[[138 150 127 123 120 124 140 105 120 114 136 140]
 [123 126 117 135 141 117 120 126 127 136 122 119]
 [119 125 124 120 132 132 114 137 132 148 124 133]
 [121 132 125 114 137 125 124 144 135 123 133 141]
 [110 146 127 131 120 140 127 126 123 124 135 124]
 [126 128 116 135 123 127 113 127 119 135 122 130]
 [136 138 123 137 139 120 135 129 113 118 145 115]]
->
[[138 150 127 123 120 124 140 105 120 114 136 140]
 [136 138 123 137 139 120 135 129 113 118 145 115]
 [126 128 116 135 123 127 113 127 119 135 122 130]
 [123 126 117 135 141 117 120 126 127 136 122 119]
 [121 132 125 114 137 125 124 144 135 123 133 141]
 [119 125 124 120 132 132 114 137 132 148 124 133]
 [110 146 127 131 120 140 127 126 123 124 135 124]]

[[118 134 124]
 [117 103 124]
 [157 122 126]]
->
[[157 122 126]
 [118 134 124]
 [117 103 124]]

[[114 135 126 117 119 142 139 118 139 130]
 [128 122 133 129 117 114 109 116 125 116]
 [117 114 126 137 154 130 141 134 115 124]
 [136 132 139 137 120 131 134 131 123 133]
 [132 126 131 136 122 129 132 130 126 123]]
->
[[136 132 139 137 120 131 134 131 123 133]
 [132 126 131 136 122 129 132 130 126 123]
 [128 122 133 129 117 114 109 116 125 116]
 [117 114 126 137 154 130 141 134 115 124]
 [114 135 126 117 119 142 139 118 139 130]]

[[118 124 123 119 135 120 129 122 102 128 119]
 [119 140 132 142 127 124 105 128 114 105 124]
 [136 113 115 138 128 108 137 120 152 137 123]
 [131 116 118 128 126 109 136 119 128 137 118]
 [132 122 124 132 126 119 128 125 128 130 126]
 [116 133 128 133 137 129 117 126 113 116 125]]
->
[[136 113 115 138 128 108 137 120 152 137 123]
 [132 122 124 132 126 119 128 125 128 130 126]
 [131 116 118 128 126 109 136 119 128 137 118]
 [119 140 132 142 127 124 105 128 114 105 124]
 [118 124 123 119 135 120 129 122 102 128 119]
 [116 133 128 133 137 129 117 126 113 116 125]]

[[104 118 116 124]
 [133 126 128 130]
 [125 127 122 127]
 [138 126 128 127]
 [124 127 125 128]
 [126 127 127 128]]
->
[[138 126 128 127]
 [133 126 128 130]
 [126 127 127 128]
 [125 127 122 127]
 [124 127 125 128]
 [104 118 116 124]]

[[137 148 125]
 [143 106 116]
 [108 148 125]]
->
[[143 106 116]
 [137 148 125]
 [108 148 125]]
---
[[135 112 122]
 [107 140 108]
 [126 140 126]
 [126 119 145]
 [142 114 121]
 [126 119 113]
 [132 121 134]
 [141 135 135]]
->
[[135 112 122]
 [126 140 126]
 [142 114 121]
 [132 121 134]]

[[133 139 141 125 120 135 134 119]
 [136 136 135 120 113 134 130 124]
 [126 126 123 135 134 124 126 118]
 [117 125 127 122 141 121 130 123]
 [123 129 134 112 141 125 131 149]
 [121 123 118 115 136 125 124 138]
 [116 126 124 102 139 124 128 137]]
->
[[133 139 141 125 120 135 134 119]
 [126 126 123 135 134 124 126 118]
 [123 129 134 112 141 125 131 149]
 [116 126 124 102 139 124 128 137]]

[[121 126 129 132 133 134 130 128 122 121 130 132 127 132 123 123]
 [123 104 125 121 131 128 130 129 121 125 129 155 123 127 129 136]]
->
[[121 126 129 132 133 134 130 128 122 121 130 132 127 132 123 123]]

[[129 122 106 153 140 130 126 135 130 133 123 123]
 [121 130 134 134 128 128 117 129 128 127 128 135]]
->
[[129 122 106 153 140 130 126 135 130 133 123 123]]

[[107 137]
 [135 121]
 [135 120]
 [126 127]]
->
[[107 137]
 [135 120]]

[[114 139 129 145 136 130 123 128 117]
 [134 120 133 110 118 131 131 111 148]
 [131 121 133 111 117 127 130 111 148]
 [122 124 130 115 116 115 128 130 134]
 [132 135 131 153 137 126 123 124 116]
 [121 122 129 115 121 120 131 139 130]
 [138 135 129 155 138 129 126 127 115]]
->
[[114 139 129 145 136 130 123 128 117]
 [131 121 133 111 117 127 130 111 148]
 [132 135 131 153 137 126 123 124 116]
 [138 135 129 155 138 129 126 127 115]]
---
[[145 151 133 102 152]
 [106 146 141 155 150]
 [119 152 136 131 157]]
->
[152 155 136]

[[112 131 152]
 [113 135 150]
 [128 128 135]
 [127 145 110]]
->
[152 135 128]

[[107 109 125 143]
 [132 147 151 138]]
->
[143 151]

[[132 132 119 119 121]
 [141 119 130 128 127]
 [103 136 128 131 126]]
->
[121 128 128]

[[125 118 107]
 [138 133 125]]
->
[107 133]

[[120 107]
 [107 143]]
->
[107 107]
---
[[141 147 127 110 143]
 [136 150 147 123 149]]
->
[143 123]

[[128 132 127]
 [137 141 126]
 [119 110 123]
 [120 134 140]
 [155 115 137]]
->
[127 141 119]

[[128 125 105 124]
 [142 133 112 116]
 [119 120 111 128]]
->
[124 112 120]

[[108 110]
 [114 101]]
->
[110 114]

[[137 123 133 138 135]
 [127 109 132 142 119]
 [130 145 128 116 151]
 [144 122 137 148 142]]
->
[135 142 128 122]

[[122 118 128 119 118]
 [126 131 137 140 126]
 [105 124 125 133 127]
 [121 121 124 126 141]
 [126 130 113 124 127]]
->
[118 140 125 121 126]
---
[[138 120 117]
 [129 110 104]
 [114 141 147]
 [135 115 113]
 [128 128 131]
 [129 128 120]]
->
[[120 117 138]
 [110 104 129]
 [141 147 114]
 [115 113 135]
 [128 131 128]
 [128 120 129]]

[[137 113 110]
 [129 158 104]]
->
[[113 110 137]
 [158 104 129]]

[[127 119 133]
 [130 117 133]
 [138 142 137]
 [115 133 125]
 [138 124 125]
 [134 119 123]
 [125 115 133]
 [115 115 152]]
->
[[119 133 127]
 [117 133 130]
 [142 137 138]
 [133 125 115]
 [124 125 138]
 [119 123 134]
 [115 133 125]
 [115 152 115]]

[[129 135 136]
 [128 135 136]
 [128 135 136]
 [129 134 138]
 [126 128 142]
 [136 150 100]
 [136 149 101]
 [116 105 150]]
->
[[135 136 129]
 [135 136 128]
 [135 136 128]
 [134 138 129]
 [128 142 126]
 [150 100 136]
 [149 101 136]
 [105 150 116]]

[[138 146 140]
 [106 118 146]
 [105 136 138]
 [144 133 136]
 [119 137 108]
 [124 121 115]
 [103 117 136]
 [149 118 107]
 [113 154 131]
 [120 144 128]
 [147 133 105]]
->
[[146 140 138]
 [118 146 106]
 [136 138 105]
 [133 136 144]
 [137 108 119]
 [121 115 124]
 [117 136 103]
 [118 107 149]
 [154 131 113]
 [144 128 120]
 [133 105 147]]

[[121 155 139]
 [119 128 140]
 [122 130 137]
 [109 127 149]]
->
[[155 139 121]
 [128 140 119]
 [130 137 122]
 [127 149 109]]

[[121 140 132]
 [127 126 146]
 [118 133 134]
 [126 111 108]
 [122 142 124]
 [128 156 120]
 [117 110 124]
 [139 132 130]
 [129 113 110]
 [123 130 111]
 [116 115 118]]
->
[[140 132 121]
 [126 146 127]
 [133 134 118]
 [111 108 126]
 [142 124 122]
 [156 120 128]
 [110 124 117]
 [132 130 139]
 [113 110 129]
 [130 111 123]
 [115 118 116]]

[[147 123 134]
 [110 150 134]
 [104 141 117]
 [114 139 129]
 [136 112 130]
 [109 149 133]
 [113 118 114]
 [107 130 118]
 [127 143 136]]
->
[[123 134 147]
 [150 134 110]
 [141 117 104]
 [139 129 114]
 [112 130 136]
 [149 133 109]
 [118 114 113]
 [130 118 107]
 [143 136 127]]
